Each row is followed by its class.
[ 46  39 -28  -4  -2 -33   4  11  23 -48 -21 -38 -19  -2   1 -34  42   3
 -23  84  -3  30 -19  11  28 -33  -6 -63  -4  -6  15  18] : fc
[-10  35 -74  11   0  -1  33 -17  -1   7   9  -5  -3 -30 -23 -33  30  28
   4 -10  27   1  -1 -49 -11  22  23  -6 -14 -41  -7  -2] : gr
[ -2  21  22  12  49   2  12 -31 -14  34   7  53   5  11   2  78 -41  30
 -37 -38  13 -80   6 -12  15   9  32   4 -38  34 -40 -29] : mc
[ 33 -22 -15  21 -25 -19  44  15   1 -24   1 -18 -14 -46   7 -28  18 -32
  -8  21 -13   6 -25  17 -24  27  -4   6  42   3  23  30] : gl
[ 17  24 -70   2  35   1  -4 -24  18  -9  26  31   5   9 -18  33   4 -18
 -30   8  26 -34  25  32  31   6  72 -30 -10 -12 -17   0] : nl
[ -4 -39  55  12  -8   9  -4  38   8  -4  21  41  21 -40   8  -7 -31  -3
 -28 -29 -53  42 -27  41   4  24 -42 -46  51  48  14  -7] : Pm
[  1 -11  59   0  -4  13 -28 -32 -27   4 -26  15 -18  22 -19  30 -33 -11
  27 -32 -42 -36   6 -18  16 -17 -22  10 -37  14 -20 -17] : mc
[ 19   2 -68  -2  22 -29  26  -8  27   3  36  10   9 -25  14 -36  35 -14
 -86  60   8  64  33  42 -16  35  19 -24  62 -62   7  18] : gl
[ 50  19 -43   8  18   4  25 -16  15 -11  13  15  -4 -25  18 -34  33   0
 -32  27 -12  18 -18  23  10  29   1 -30  -4 -10 -27  11] : gr
[ 75  -4 -37 -16  20 -31   7 -57  35 -35 -17 -20 -53 -30   5 -63  49 -41
  30  62 -65  36 -24  20   0 -10  20 -41  20 -13 -19  20] : gl
[-18  -4  94  -1 -29   0   7  23 -10   0  17 -23   5 -30 -19 -20 -35  10
  12  -9  12  28   2  -7 -14   7 -10  10  17  10  -5  -5] : fc
[-35   7  26   3  -9  14  -3  42  10 -24  -1 -31  34  22   1 -23 -17  19
   0  18  16   8  -2  -8  -8   2  -3   5  31  17  18 -23] : rq
[-39  21  18 -11  17 -14 -15  36  -7 -15 -31 -14  25  -1 -10 -17  85  -3
  30   6   9  43 -10  10  14 -17 -55 -45 -47 -27 -18  -5] : mc
[ 20  31  68  -4  30  -5 -53  33  16 -32   8 -30   1  25 -28  -3 -18  12
 -36  13 -35 -94 -26 -10  13 -37  22  -9  -1  26   1 -35] : mc
[ 19  -6  11   0  21 -13 -37 -34  -3   1   6  22 -13  16   2  -2   4 -15
  -9  26 -20   4  18  36  45 -16  10 -36 -19  32   2 -30] : nl
[  7 -26 -23  23 -28  28  25 -12  20 -17  16 -43  32 -17 -23 -28  -5 -23
  23 -63  -1 -42  -7 -13 -29   9  35  21  10 -12   7  18] : gl
[ 12  41  48   4  34   6  -3  28  11 -20 -22 -26   9  17 -27 -28  23  -7
   3  20 -13 -77 -48 -10   3  -1   5 -48 -31 -27  -1 -52] : Pm
[ 35 -50 -48 -16 -29  -7  14 -57  15 -27  21   2   3 -16 -18 -42  19 -41
 -56  24 -24  -9   7  -8  12  -7  57  -5  42  -8 -17   7] : gl
[  2  44 -13 -13  52   1 -42  39  -2   9   4   8   2  38  16  54   0  18
 -41  59  13 -24  16  10  21   2 -41 -12   7 -19  -1   1] : nl
[ 21 -53  -9   3 -16   3   3  10  21 -16  24 -33  -5 -26   0 -18  13  -3
 -29  11 -32 -12  -7  45 -17   9  26  33  72   4  20  33] : gl
[ 15  -2 -12 -19  11 -19  82   0  21  -5  27   1   9 -32 -10 -43  36 -16
 -23   7   1  23 -26  22   0  38  -1  -6  10 -18 -38  19] : gr
[ 52 -22  51   7 -17  -7  -4 -33  20 -21 -25 -31 -29 -21   5  -2   7 -18
   0   0 -56 -34 -52  26  14  14 -30   8  12  20  15  16] : fc
[ 54  16 -58  10  37  -5 -21 -50   0  14  -7  32 -15  43 -11  17  31 -34
 -50  48 -49  40  12  17  68 -38  40 -45 -16  -8 -19  -7] : gl
[ 11  69  77 -38  -6  -9 -14  41   0 -17 -15 -54   2 -13 -20 -86 -72  19
 -34   8  42 -94 -32  -3 -79  51   4  33  11   4  15  11] : Pm
[ 38 -39 -10  -7  -9  -9 -15 -52  -3  -5  26  56 -13 -16  15 -48  22  14
 -24  44 -31  18  25   2   2  18  22  -2  37 -13  -5  -4] : nl
